Here is a tiny trained network, its code and every weight. The questions are about switching its units off for an input and a class, where a switched-off unit gives its printed mean instead of its output.

import numpy as np


def w(rows, s, z=0):
    codes = np.array(rows[::2]) - 128.0
    scale = np.full(codes.shape[1], s)
    scale[-1] = z or s
    return codes * scale


def f(y):
    return y / 2 * (1 + np.tanh(0.7978845608 * (y + 0.044715 * y**3)))


def log_softmax(a):
    a = a - a.max(-1, keepdims=True)
    return a - np.log(np.exp(a).sum(-1, keepdims=True))


def net(x, mask):
    res = np.array(x, float).reshape(1, 6) / 4 @ E
    y = f(res @ A[0][:, :-1].T + A[0][:, -1])
    res = res + np.where(mask, y, B[0][:, -1]) @ B[0][:, :-1]
    return log_softmax(res[-1] @ U[:, :-1].T + U[:, -1])


A, B = {}, {}
E = w([
[195,129,84,30,76,199,72],'x0',
[173,47,53,108,87,135,178],'x1',
[166,107,144,112,127,117,76],'x2',
[107,4,68,126,161,42,29],'x3',
[231,100,162,206,201,117,127],'x4',
[91,124,60,146,198,253,129],'x5',
],0.0072)
A[0] = w([
[150,173,207,188,147,95,179,222],'N0',
[138,100,138,96,128,82,8,157],'N1',
[142,120,189,179,113,47,207,253],'N2',
[198,92,59,122,129,245,151,163],'N3',
[150,88,129,110,124,76,4,131],'N4',
[82,213,119,52,64,169,137,208],'N5',
[152,184,193,213,202,131,161,132],'N6',
[140,66,157,125,76,20,155,159],'N7',
[185,97,75,133,142,183,139,152],'N8',
[110,164,152,113,81,109,186,230],'N9',
[44,108,70,148,177,141,119,159],'N10',
[2,129,67,142,191,188,141,194],'N11',
[119,209,121,28,51,184,156,174],'N12',
[139,90,154,138,81,25,230,112],'N13',
[140,99,125,115,129,63,13,158],'N14',
[192,109,84,93,102,231,152,208],'N15',
[105,205,132,38,42,186,150,177],'N16',
[220,74,88,107,135,185,157,116],'N17',
[136,198,195,207,198,140,156,160],'N18',
[36,98,60,147,180,146,83,216],'N19',
[174,65,126,97,125,118,46,216],'N20',
[180,88,102,101,125,128,22,220],'N21',
[97,252,139,64,63,158,162,203],'N22',
[153,195,186,213,194,132,145,129],'N23',
[102,216,152,61,47,144,167,210],'N24',
[140,58,157,126,58,5,140,176],'N25',
[46,100,69,157,207,155,96,206],'N26',
[141,75,143,121,95,17,90,233],'N27',
],0.0069,0.0023)
B[0] = w([
[144,226,109,168,153,129,140,219],'N0',
[80,141,150,69,176,122,38,205],'N1',
[135,240,37,189,130,103,176,220],'N2',
[207,42,105,99,94,129,194,225],'N3',
[97,147,147,42,218,75,15,211],'N4',
[105,125,181,115,57,194,114,234],'N5',
[173,203,160,194,237,123,164,215],'N6',
[97,191,3,142,59,31,94,206],'N7',
[189,61,96,95,137,119,185,180],'N8',
[123,222,119,150,86,166,127,189],'N9',
[43,47,170,149,116,75,181,179],'N10',
[61,32,194,198,73,125,220,219],'N11',
[140,140,167,76,42,201,106,242],'N12',
[109,184,20,204,10,81,161,189],'N13',
[59,171,144,56,208,70,20,211],'N14',
[247,58,125,59,59,180,192,224],'N15',
[130,147,212,71,21,232,88,242],'N16',
[235,73,57,96,100,102,166,193],'N17',
[201,243,199,222,245,144,201,222],'N18',
[65,50,212,133,120,80,156,204],'N19',
[155,82,106,42,187,89,69,213],'N20',
[179,67,154,3,194,107,80,218],'N21',
[109,216,205,133,58,231,106,253],'N22',
[162,194,158,177,222,140,142,209],'N23',
[101,234,156,123,52,191,75,240],'N24',
[99,170,31,129,95,77,99,227],'N25',
[90,50,206,146,135,83,158,206],'N26',
[81,192,44,113,127,14,55,231],'N27',
],0.0055,0.0065)
U = w([
[177,200,159,225,224,144,198,208],'0',
[123,173,188,105,32,249,121,173],'1',
[19,39,181,189,115,116,218,217],'2',
[254,44,75,81,103,149,190,3],'3',
[91,121,128,50,200,80,23,68],'4',
[94,180,6,186,60,59,134,98],'5',
],0.0068,0.00061)

Each question gives the input, the list of numbers given to net, and the class t.
The units are the neurons (one row each of A and B). Each row of codes is followed by its name. A weight is (code - 128) times the scale printed after its matrix; where a second scale follows, it is the last column's (A, B and U).
mask holds one flag per neuron, in row order. A switched-off neuron (its flag False) gives its mean, the last column of its row in B, instead of its output. The means were averaged over made-up inputs and are rounded, as every weight is.
A unit's drop is (log p(t) with every unit on - log p(t) with that unit switched off) / (log p(t) with every unit on - log p(t) with every unit switched off).
The circuit of an input: a set's keep is (log p(t) with only the set's units on - log p(t) with every unit switched off) / (log p(t) with every unit on - log p(t) with every unit switched off). Starting from the 12 units with the biggest drops (on a tie, the unit counted first), units are removed one at a time, each time the one whose removal leaves the highest keep (on an exact tie, the one counted first), for as long as the keep stays at least 0.8.
circuit, biggest first: the units of the circuit, biggest drop first
top k neurons: the k neurons with the biggest drops, biggest first
drop when u is switched off: that unit's drop, to one decimal
input [8,6,-4,-3,0,6], class 3: circuit, biggest first -> [N3]
input [5,8,6,0,5,-8], class 4: circuit, biggest first -> [N4; N27]
input [-5,-2,-5,-1,-4,3], class 2: circuit, biggest first -> [N11; N10]
input [-4,4,3,-6,1,6], class 0: circuit, biggest first -> [N18; N6]
input [-2,-8,-6,6,-5,-1], class 2: circuit, biggest first -> [N11; N19]
input [0,4,1,-8,4,-6], class 0: circuit, biggest first -> [N2; N6]
input [-7,-4,0,-6,-5,0], class 0: top 3 neurons -> [N18; N6; N23]
input [5,7,6,6,-3,2], class 4: top 2 neurons -> [N4; N14]
input [-3,6,1,-2,8,5], class 3: top 2 neurons -> [N3; N17]
input [-5,7,-1,-5,6,-6], class 5: top 2 neurons -> [N13; N7]
input [1,-7,6,-4,1,4], class 0: drop when N18 is switched off -> 0.3
input [3,6,-1,1,-1,8], class 3: drop when N17 is switched off -> 0.0
input [-5,-3,-4,5,4,4], class 2: drop when N19 is switched off -> 0.4
input [2,8,8,3,-6,-7], class 4: circuit, biggest first -> [N4]
